Here is a tiny trained network, its code and every weight. The questions are about switching its units off for an input and a class, where a switched-off unit gives its printed mean instead of its output.

import numpy as np


def w(rows, s, z=0):
    codes = np.array(rows[::2]) - 128.0
    scale = np.full(codes.shape[1], s)
    scale[-1] = z or s
    return codes * scale


def norm(h):
    return h / np.sqrt((h * h).mean(-1, keepdims=True) + 1e-5)


def f(y):
    return np.maximum(y, 0)


def log_softmax(a):
    a = a - a.max(-1, keepdims=True)
    return a - np.log(np.exp(a).sum(-1, keepdims=True))


def net(x, mask):
    res = np.array(x, float).reshape(1, 5) / 4 @ E
    u = 0
    for l in range(2):
        y = f(norm(res) @ A[l][:, :-1].T + A[l][:, -1])
        res = res + np.where(mask[u : u + 8], y, B[l][:, -1]) @ B[l][:, :-1]
        u += 8
    return log_softmax(norm(res)[-1] @ U[:, :-1].T + U[:, -1])


A, B = {}, {}
E = w([
[138,103,112,110,201],'x0',
[182,140,154,125,169],'x1',
[129,102,92,219,123],'x2',
[173,66,119,152,44],'x3',
[169,122,3,127,156],'x4',
],0.0043)
A[0] = w([
[104,119,230,236,148,122],'0.n0',
[110,168,84,152,141,123],'0.n1',
[86,107,187,194,193,137],'0.n2',
[115,1,229,203,211,40],'0.n3',
[103,51,166,67,91,138],'0.n4',
[69,147,50,181,61,4],'0.n5',
[243,120,168,118,59,194],'0.n6',
[29,62,107,92,141,192],'0.n7',
],0.0077,0.002)
B[0] = w([
[228,202,122,131,45,253],'0.n0',
[95,207,153,155,73,187],'0.n1',
[144,247,106,88,19,210],'0.n2',
[52,217,3,102,121,212],'0.n3',
[171,215,82,176,156,214],'0.n4',
[37,34,111,62,154,221],'0.n5',
[90,164,148,207,178,252],'0.n6',
[223,192,80,105,74,211],'0.n7',
],0.005,0.0038)
A[1] = w([
[197,87,194,254,54,254],'1.n0',
[110,116,104,46,141,137],'1.n1',
[141,175,140,58,246,154],'1.n2',
[155,103,40,143,140,105],'1.n3',
[148,143,238,122,85,63],'1.n4',
[129,199,206,145,171,128],'1.n5',
[58,116,122,45,176,100],'1.n6',
[134,207,202,54,105,114],'1.n7',
],0.0064,0.0029)
B[1] = w([
[213,156,206,154,203,253],'1.n0',
[89,83,193,162,119,170],'1.n1',
[166,127,190,18,4,230],'1.n2',
[108,97,147,184,115,206],'1.n3',
[191,76,120,232,202,164],'1.n4',
[164,126,4,149,81,211],'1.n5',
[119,75,255,189,250,161],'1.n6',
[108,93,87,144,190,252],'1.n7',
],0.0058,0.004)
U = w([
[153,254,85,94,83,209],'0',
[209,142,165,218,159,122],'1',
[5,122,158,112,154,2],'2',
[168,92,178,9,126,90],'3',
[78,33,39,172,112,99],'4',
],0.012,0.0045)

Each question gives the input, the list of numbers given to net, and the class t.
The units are the neurons (one row each of A and B). Each row of codes is followed by its name. A weight is (code - 128) times the scale printed after its matrix; where a second scale follows, it is the last column's (A, B and U).
mask holds one flag per neuron, layer by layer. A switched-off neuron (its flag False) gives its mean, the last column of its row in B, instead of its output. The means were averaged over made-up inputs and are rounded, as every weight is.
A unit's drop is (log p(t) with every unit on - log p(t) with that unit switched off) / (log p(t) with every unit on - log p(t) with every unit switched off).
The circuit of an input: a set's keep is (log p(t) with only the set's units on - log p(t) with every unit switched off) / (log p(t) with every unit on - log p(t) with every unit switched off). Starting from the 12 units with the biggest drops (on a tie, the unit counted first), units are removed one at a time, each time the one whose removal leaves the highest keep (on an exact tie, the one counted first), for as long as the keep stays at least 0.8.
units of the circuit, in order: the units of the circuit, biggest drop first
top k neurons: the k neurons with the biggest drops, biggest first
top k neurons in layer l: the k neurons of layer l with the biggest drops, biggest first
drop when u is switched off: that unit's drop, to one decimal
input [-8,1,-7,-1,0], class 1: top 2 neurons => 0.n3, 1.n4
input [-8,-8,8,-5,2], class 2: top 2 neurons => 0.n5, 1.n5
input [-3,4,3,-3,7], class 4: units of the circuit, in order => 1.n0, 0.n0, 0.n2
input [1,-4,4,1,0], class 4: units of the circuit, in order => 0.n5
input [1,3,4,0,5], class 4: units of the circuit, in order => 0.n0, 1.n0
input [3,-4,0,-3,5], class 4: units of the circuit, in order => 1.n0, 0.n2
input [8,0,-2,3,5], class 3: top 2 neurons => 1.n2, 1.n5
input [4,-6,2,-6,7], class 4: top 2 neurons => 0.n0, 0.n2
input [-6,1,-2,-4,-4], class 1: top 2 neurons in layer 0 => 0.n3, 0.n7
input [-6,-7,-7,2,-4], class 1: top 3 neurons => 0.n3, 1.n4, 0.n2
input [-7,-3,-1,6,6], class 4: top 2 neurons in layer 0 => 0.n5, 0.n0
input [1,6,-1,-8,8], class 3: top 3 neurons in layer 0 => 0.n0, 0.n4, 0.n6
input [-6,-6,0,3,-4], class 1: top 2 neurons => 0.n3, 1.n0
input [-6,-1,8,3,5], class 4: units of the circuit, in order => 0.n5
input [3,-4,-4,2,6], class 4: top 3 neurons in layer 0 => 0.n0, 0.n2, 0.n4
input [-8,-8,-6,0,7], class 2: top 2 neurons => 0.n5, 0.n0
input [1,-4,-6,6,-2], class 1: top 2 neurons in layer 1 => 1.n0, 1.n2
input [5,-1,-2,-4,6], class 3: top 3 neurons in layer 0 => 0.n0, 0.n4, 0.n2
input [1,3,-5,-6,8], class 3: top 2 neurons in layer 1 => 1.n2, 1.n6
input [8,-5,-8,1,-7], class 0: units of the circuit, in order => 0.n4
input [2,8,1,1,-2], class 0: drop when 0.n3 is switched off => 0.8
input [3,8,-1,1,-3], class 0: drop when 0.n3 is switched off => 0.7
input [2,-4,-5,8,-5], class 1: drop when 1.n0 is switched off => 0.1
